In the rows, 128 means zero.
Here are made-up things, facts about them, and rows of numbers that follow some of those facts. Name the thing behind each unnamed row.

Some things and their rows:
[126 140 120 107 158 120 119 133  99  82 135 126 134 110 115 123 112 145
 144 115 150 141 145 143 137 145  81 148 175  86 149 105 188 161 138 163
 138 141 176 143 128 118 146] -> <1424>
[124 125 150 134 111 145  87 137 131 162 120 111 145 157 126 144 131 131
 140 120 125 126 113 118 142 133 148 134 153 131 131 131 139 107 139 138
 127 143 143 120 121 157 146] -> <744>
[123 110 204 127  86 150 134 112 126 190 119 101 113  95 114  79 142 129
  90 112  97  75 156 111 152 115 127 153 134 170 126 154  91 100 135 147
 137 116  86  97  91 128 118] -> <1205>
[123 148 103 135 106 141 102 155 162 101 148 138 157 120 123 161 178 183
 146 104 147 149 142 143 120 116 113 103 120 127 158 113 146 165 159  67
 143  94 144 128 123 150 136] -> <481>
[114 139 146 130 101 131  93 147 172 107 112 119 164 109 121 163 141 159
 132 133 127 147 148 143 135 105 116 121 153 131 158 100 148 161 135 107
 137  85 151 134 118 158 133] -> <639>
[164 128 173 101 143 151  95 139 139  89  58 113  75  84 130 132  95 137
  80 130 118 106 131 119 115 142 140 107 121 135 148 146 115 108 155 158
 113 128 110 141 176 228 140] -> <1859>
[140 144 142 132 103 132 125 125 126 142  90 113 129 110 124 111 104 101
 142 131 110 124 146 132 156 122 133 147 152 139 102 108 104 124 106 118
 138 127 140 141 118 150 115] -> <1007>
[174 130 130  87 159 158 118 133 140  59  81 145  67  69 143 136 124 144
  74 125 125 141 130 129  91 141 141  88  79 143 160 145 122 135 159 126
 122 129  88 134 196 183 128] -> <1203>
[123 121 115 120 123 126 109 139 138 127 125 130 132 161 115 126 138 117
 131 148 121 113 134 118 126 115 130 132 121 116 122 123 109 121 137 127
 122 123 131 125 146 121 144] -> <421>
[133 112 149 118 124 122  87 133 106 114 132 123 118 129 109 132 115 108
 133  92 152 125 140 120 135 127 114 147 166  91 115 169 153 128 122 184
 124 152 181 147 133 148 141] -> <856>
[124 131 116  99 170 102 145 127  99  64 156 137 140 109 124 137 114 142
 133 122 154 151 131 153 117 139  75 133 140  76 162 108 192 164 117 156
 140 132 167 144 135  91 136] -> <523>
[152 136 133  85 117 133  92 140 112 112 116 123 129 108 117 102 112 103
 129  99 130 141 149 137 158 121 118 165 155 105 110 143 142 134 122 159
 154 161 178 151 129 142 141] -> <1595>
[117 151 125 107 168 133 116 133 101  79 132 125 144 105 118 129 116 139
 134 113 149 137 145 151 141 157  72 141 177  94 139 110 187 165 149 166
 136 144 171 161 122 107 143] -> <1455>
[115 142 114 148 109 125 110 145 162  94 140 135 151 115 117 168 161 176
 140 123 147 144 144 139 117 111 104 103 127 121 152 123 146 172 140  90
 127  79 144 133 119 145 127] -> <155>
[101 144 148 156 103 127  72 155 163 110 119 112 158 116 116 170 135 153
 125 110 147 114 154 148 135 118 105 119 167 126 135 124 140 171 157 130
 121  92 172 165 104 169 142] -> <6>
[118 130 111 135 137 136 129 121 138 122 147 140 136 129 133 146 144 119
 115 126 140 139 118 131 118 134 124 105 120 134 119 149 125 148 133 123
 114 125 118 138 126 108 114] -> <681>
[127 102 168 108 125 153 170  94 104 171 153 131 108  93 119  84 161 122
  99 110 110 113 134 106 133 128 117 138 109 153 131 172 114 108 121 143
 134 135  66  83 110  67 100] -> <491>
[124 114 185 104 117  67 127 147 137 132 139  99 186 126 145 123  80  98
  82 155 107  87  86 166 128 111 136 106  72  96 145 105 100  97  75 151
 161 127 161 145 119 144 123] -> <239>

There are 3 kinds of fact about the things: τ, Φ, Π.
τ: hangs directly under; Φ: refers to; Π: is of sort
<1471> τ:<204>
<1830> τ:<204>
<1388> τ:<147> Π:h
<809> τ:<604> Π:f
<379> τ:<227> Π:a
<1600> τ:<1443> Π:i
<957> τ:<1914> Φ:<201>,<1777>,<1720>,<597> Π:a
<492> τ:<204>
<1401> τ:<640>
<1687> τ:<1716> Π:d
<481> τ:<1558> Π:b
<594> τ:<1914> Π:h
<605> τ:<495> Φ:<943>,<467> Π:g
<1204> τ:<204>
<690> τ:<1238> Π:b
<291> τ:<1558> Π:d
<1892> τ:<1761> Π:b
<681> τ:<1185>
<1756> τ:<1558> Φ:<523>,<1558>,<755>,<1905>
<717> τ:<1185> Φ:<434>,<1787>,<1179> Π:g
<1743> τ:<1185>
<125> τ:<1914> Π:b
<555> τ:<204> Φ:<702>,<1471>,<686>,<1892>,<1527>
<639> τ:<1716> Π:b
<423> Φ:<702>,<455>,<1145>
<486> τ:<423> Φ:<702>,<1031>,<1015>,<789>,<686>,<1720>,<204> Π:g
<622> τ:<204> Φ:<1015>,<1600>
<1179> τ:<227> Π:h
<513> τ:<204> Π:e
<943> τ:<1654> Π:g
<1331> τ:<1558> Φ:<1427>,<49>,<1817> Π:g
<1551> τ:<1238>
<1859> τ:<423> Φ:<1551>,<513>
<1426> τ:<1558> Π:f
<178> τ:<1558> Φ:<1677>,<1480>,<1931>,<17>,<388>
<1955> τ:<204>
<1181> τ:<1716> Φ:<604>,<1215>,<1931>,<1496>,<949> Π:i
<879> τ:<1914> Π:f
<806> τ:<1558> Π:h
<1777> τ:<495> Π:b
<1377> τ:<77> Π:c
<526> τ:<1238> Φ:<366>,<478>,<1179> Π:f
<1398> τ:<1185> Φ:<126>,<690>,<809>,<879>,<1472>,<1491>,<597> Π:h
<6> τ:<1185> Φ:<1430>,<852>,<1248>,<147>,<597> Π:f
<1191> τ:<1185> Φ:<17>
<842> τ:<640> Π:a
<1007> τ:<204> Φ:<1204>,<806>,<1629>,<1079>
<13> τ:<204> Φ:<379>,<1954>,<1472> Π:d
<1175> τ:<1914>
<949> τ:<604> Π:b
<1196> τ:<204> Π:c
<1477> τ:<423> Π:a
<750> τ:<604> Π:i
<126> τ:<1238> Π:e
<1829> τ:<423> Φ:<1480>,<197>,<184>
<1573> τ:<1558> Φ:<727>,<1824>,<409> Π:c
<996> τ:<1654> Π:b
<572> τ:<1716>
<1079> τ:<1654> Π:h
<948> τ:<204> Π:h
<32> τ:<204> Φ:<1551>,<1203>
<1677> τ:<1558> Π:i
<1857> τ:<1185> Π:d
<23> τ:<495> Φ:<702>,<681>,<1401>,<1388>,<379>,<577>,<864> Π:i
<1060> τ:<204>
<1954> τ:<1914> Π:d
<223> τ:<1443> Φ:<1145> Π:h
<325> Φ:<1743>
<227> Φ:<155>,<1824>
<455> τ:<147> Π:a
<495> Φ:<1401>,<126>,<147>,<1427>
<17> τ:<495>
<864> τ:<1654> Π:d
<1278> τ:<604> Φ:<1677>,<1629> Π:e
<1609> τ:<1185> Π:a
<1826> τ:<147> Π:g
<1427> τ:<1238> Π:d
<744> τ:<1716> Φ:<434>,<481>,<1238>
<789> τ:<1558>
<1480> τ:<1716>
<686> τ:<640> Π:d
<1817> τ:<1914> Π:g
<1720> τ:<640> Π:c
<186> τ:<1443> Π:b
<197> τ:<1430> Π:a
<1472> τ:<1716>
<434> τ:<1443> Π:c
<349> τ:<77> Π:a
<201> τ:<1716>
<342> τ:<204>
<922> τ:<1558> Π:a
<155> τ:<147> Π:b
<1629> τ:<204>
<24> τ:<1185> Π:e
<727> τ:<495>
<1496> τ:<204>
<1215> τ:<421> Π:g
<1668> τ:<1716> Π:a
<1595> τ:<1558> Φ:<1204>,<1496>,<686>,<1491>,<184>,<1079> Π:e
<441> τ:<227> Φ:<1929>,<1558>,<1480>,<577>,<686>,<1892>,<1472>,<1426>,<1723> Π:b
<557> τ:<1185> Φ:<126>
<1468> τ:<1716> Φ:<789>,<879>,<686>,<24>,<194> Π:h
<1919> τ:<1443> Φ:<379>,<467>,<1723>
<1205> τ:<200> Φ:<690>,<17> Π:g
<991> τ:<325> Φ:<1196> Π:a
<1424> τ:<147> Π:c
<1185> Φ:<702>,<1471>,<1723>
<852> τ:<640>
<1889> τ:<604> Φ:<702>
<162> τ:<204>
<1172> τ:<204> Π:i
<194> τ:<227> Π:c
<1015> τ:<1654> Π:f
<365> τ:<147> Π:e
<656> τ:<1185> Φ:<1929>,<379>,<879> Π:b
<1706> τ:<204> Φ:<1067>,<842>,<200>
<1214> τ:<1238> Π:a
<856> τ:<1443> Φ:<379>,<49> Π:e
<995> τ:<1238> Φ:<1929>,<1426> Π:h
<1269> τ:<147> Φ:<1743>,<24>,<491> Π:d
<1905> τ:<1914> Π:e
<402> τ:<204>
<1599> τ:<1185> Φ:<1401>,<1787>,<186>,<1720>
<117> τ:<1185> Π:i
<1337> τ:<495> Π:d
<659> τ:<1185> Φ:<434>,<943>,<1388>,<155>,<727>,<147>,<996>
<1067> τ:<495> Π:c
<1462> τ:<1914> Φ:<162>,<17>,<1743> Π:c
<1248> τ:<495> Π:e
<1872> τ:<1914> Φ:<467>,<1905> Π:i
<1098> τ:<1430> Φ:<434>,<1743>,<1824>,<1600> Π:g
<491> τ:<200> Π:a
<1929> τ:<1185>
<1593> τ:<1716> Π:f
<1441> τ:<1716> Φ:<727>,<1472>
<577> τ:<1716> Π:c
<940> τ:<423> Φ:<1491> Π:b
<1838> τ:<204> Φ:<604>,<1609>,<879>
<850> τ:<1238> Π:i
<179> τ:<1443> Π:d
<87> τ:<1716> Φ:<577>,<1252> Π:g
<1491> τ:<1558>
<478> τ:<604> Π:c
<597> τ:<204> Π:b
<77> Φ:<789>,<1196>,<1443>,<755>
<1467> τ:<204> Φ:<455>,<1179>
<1252> τ:<1558>
<1455> τ:<1185> Π:c
<79> τ:<204> Π:a
<239> τ:<227> Φ:<1337>,<1196>
<1723> τ:<604> Π:d
<1803> τ:<1654> Φ:<1427> Π:a
<22> τ:<1716> Φ:<1471>,<1463>
<366> τ:<421>
<467> τ:<77> Π:i
<1824> τ:<421>
<523> τ:<1238> Π:c
<1527> τ:<1558>
<781> τ:<1238> Π:g
<1031> τ:<204>
<49> τ:<1716>
<1463> τ:<495> Π:a
<1931> τ:<204>
<184> τ:<204> Π:g
<755> τ:<227> Π:d
<388> τ:<1654> Π:c
<1761> Φ:<1551>,<1175>,<1480>
<1145> τ:<1443> Π:g
<1787> τ:<1443> Π:f
<409> τ:<1443> Π:a
<1695> τ:<1716> Φ:<850>,<17>,<1079> Π:e
<1203> τ:<1558>
<1314> τ:<640> Φ:<184>
<702> τ:<604> Π:a

Which thing is each row?
No name comes twice in this set of rows, the named rows included.
[119 144 131 138 102 116 102 151 163 102 123 119 154 111 117 148 138 165
 130 130 139 126 150 146 132 107 106 117 141 121 146 114 134 158 135 102
 133  77 151 138 114 175 137]  <125>
[116 148  77 129 169  32 163 155 153  65 154 131 196 160 174 164  50 121
 127 195 135 151  55 197  96 127 136  79  61  80 157  23 137 145  74 104
 154 111 185 177 144 122 139]  <1337>
[118 141 153 142  93 117  87 156 163 111 111 105 158 111 113 146 125 162
 122 122 133 113 155 144 139 106 114 128 148 123 144 109 129 154 136 118
 137  85 165 147 111 184 146]  <441>
[134 129 119 115 135 139 130 118 142 116 110 137 127 114 135 136 124 122
 125 141 121 168 124 126 125 123 138 121 123 145 138 125 136 137 118 121
 123 120 107 119 145 117 123]  <1480>
[116 130 144  89 171  82 163 130  96  57 152 131 179  91 134 147 100 119
 121 138 131 131 116 175 116 138  77 115 102  56 175  78 177 152  79 141
 165 136 180 154 138  77 109]  <1196>
[123 126 129 124 111 125  97 148 133 148 112 115 137 166 111 117 125 110
 135 148 115 100 142 124 145 119 138 151 150 121 107 117 104 112 139 134
 129 128 145 129 134 139 151]  <325>
[140 133  98 122 121 129 134 125 141 117 135 148 119 119 138 117 139 124
 129 117 129 157 132 138 121 119 139 131 107 141 121 136 119 139 126 108
 135 125 119 129 131 110 126]  <1491>
[131 119 162 116 108 150 171  97 133 163 131 130 112  78 121  75 158 134
  95 128  96 121 152 116 139 110 116 140 107 176 131 149  99 125 119 114
 135 103  53  83 103  79  94]  <1215>
[142 164  94  92 142 165 119 146 119 155 149 114 182 160 118 134 170 162
 164 144 130 149  93 112 148 156 120  87 103 117 135 127 140 108 142  60
 148 146 107  91 128 164 121]  <366>
[116  76 217 146 103 148 126 109 101 185 142 112  82 115 115  98 150 128
  85  82 121  62 146  96 130 124 129 160 145 145 130 199 115  89 144 194
 118 148  99 102 102 116 128]  <1803>

The same things again, as new rows of numbers:
Some rows with their names:
[134 136 117 141 152 124 106 136 174 128 146 121 158 233 123] -> <594>
[122 142 130 120 104 154 132 122 120 125 139 129 120 118 127] -> <1803>
[133  97 146 152 153 126  97 130 135 126 112 136 118  60  98] -> <1496>
[123 159 146 130 153 150 106 118 149 132  94 130  81 103  98] -> <1706>
[149 152 124 114  99 140 155 116 127 137 116 122 104 144 134] -> <526>
[ 96 146 125 106 136 158 126 116 136 124 140 123  96 128 110] -> <1599>
[138 152 127 113  93 170 137 115 136 133 133 122 115 145 109] -> <1098>
[130 117 135 113 160 142 121 134 117 118 133 128 139 103 116] -> <1430>
[107 120 117 134 132 143 116 144 195 126 143 119 117 237 157] -> <1468>
[144 120 133 105 169 137 114 137 104 112 138 128 148 103 115] -> <147>
[121 172 133 145  86 140 138 149 153 132 157 123 149 230 197] -> <1872>
[126 119 126 122 152 124 106 119 100 119 153 131 145 105  94] -> <727>
[102 140 127 116  86 137 137 134 142 135 118 124  87 149 150] -> <486>
[153 173 159 170 108 143 109 148 155 134 144 129 148 209 173] -> <1172>
[111  90 114 121 143  80  99 140 112 125 125 128 119 123  98] -> <1723>
[112 140 131 117 101 164 140 122 133 126 142 126 104 116 131] -> <957>
[153 127 126 118 107 126 110 135 102 128 146 126 143 135 115] -> <943>
[164 145 146 152 128  94 129 129  97 138 119 132 107 110 160] -> <1196>

Rows to name:
No name comes twice in this set of rows, the named rows included.
[132  86 123 137 151 119 125 117 128 123 129 135 166  82  91]  <17>
[117 107 117 130 119 168 106 143 201 121 166 122 122 223 160]  <1398>
[154 121 123 134 110 106 138 127  88 128 161 129 128 126 169]  <1720>
[128  89 133 122 167 129 140 139 128 118 100 133 151  84 126]  <604>
[114 118 121 111 133 149 122 116 149 130 105 121 112 123  86]  <1269>
[134 131 122 127 114  97 128 134 102 134 118 127 140 136 124]  <1145>
[121 129 146 138 158 111  81 136 117 130 116 132  93  94 106]  <1031>
[129 128 153 125 178 110 100 148 118 125  92 132 100  86 135]  <204>
[113 124 147 136 143 160 104 127 154 126 112 131  70  90 110]  <1838>
[115 122 146 138 143 167 113 120 166 130  90 132  79  77 101]  <1007>
[125 134 132 119 170 118 137 124 124 124  96 128 150 106 109]  <200>
[116 143 135 152  76 160 158 147 185 131 146 126 165 209 197]  <1181>
[125 147 138  98 156 167 133 127 137 118 108 124 122 114 113]  <227>

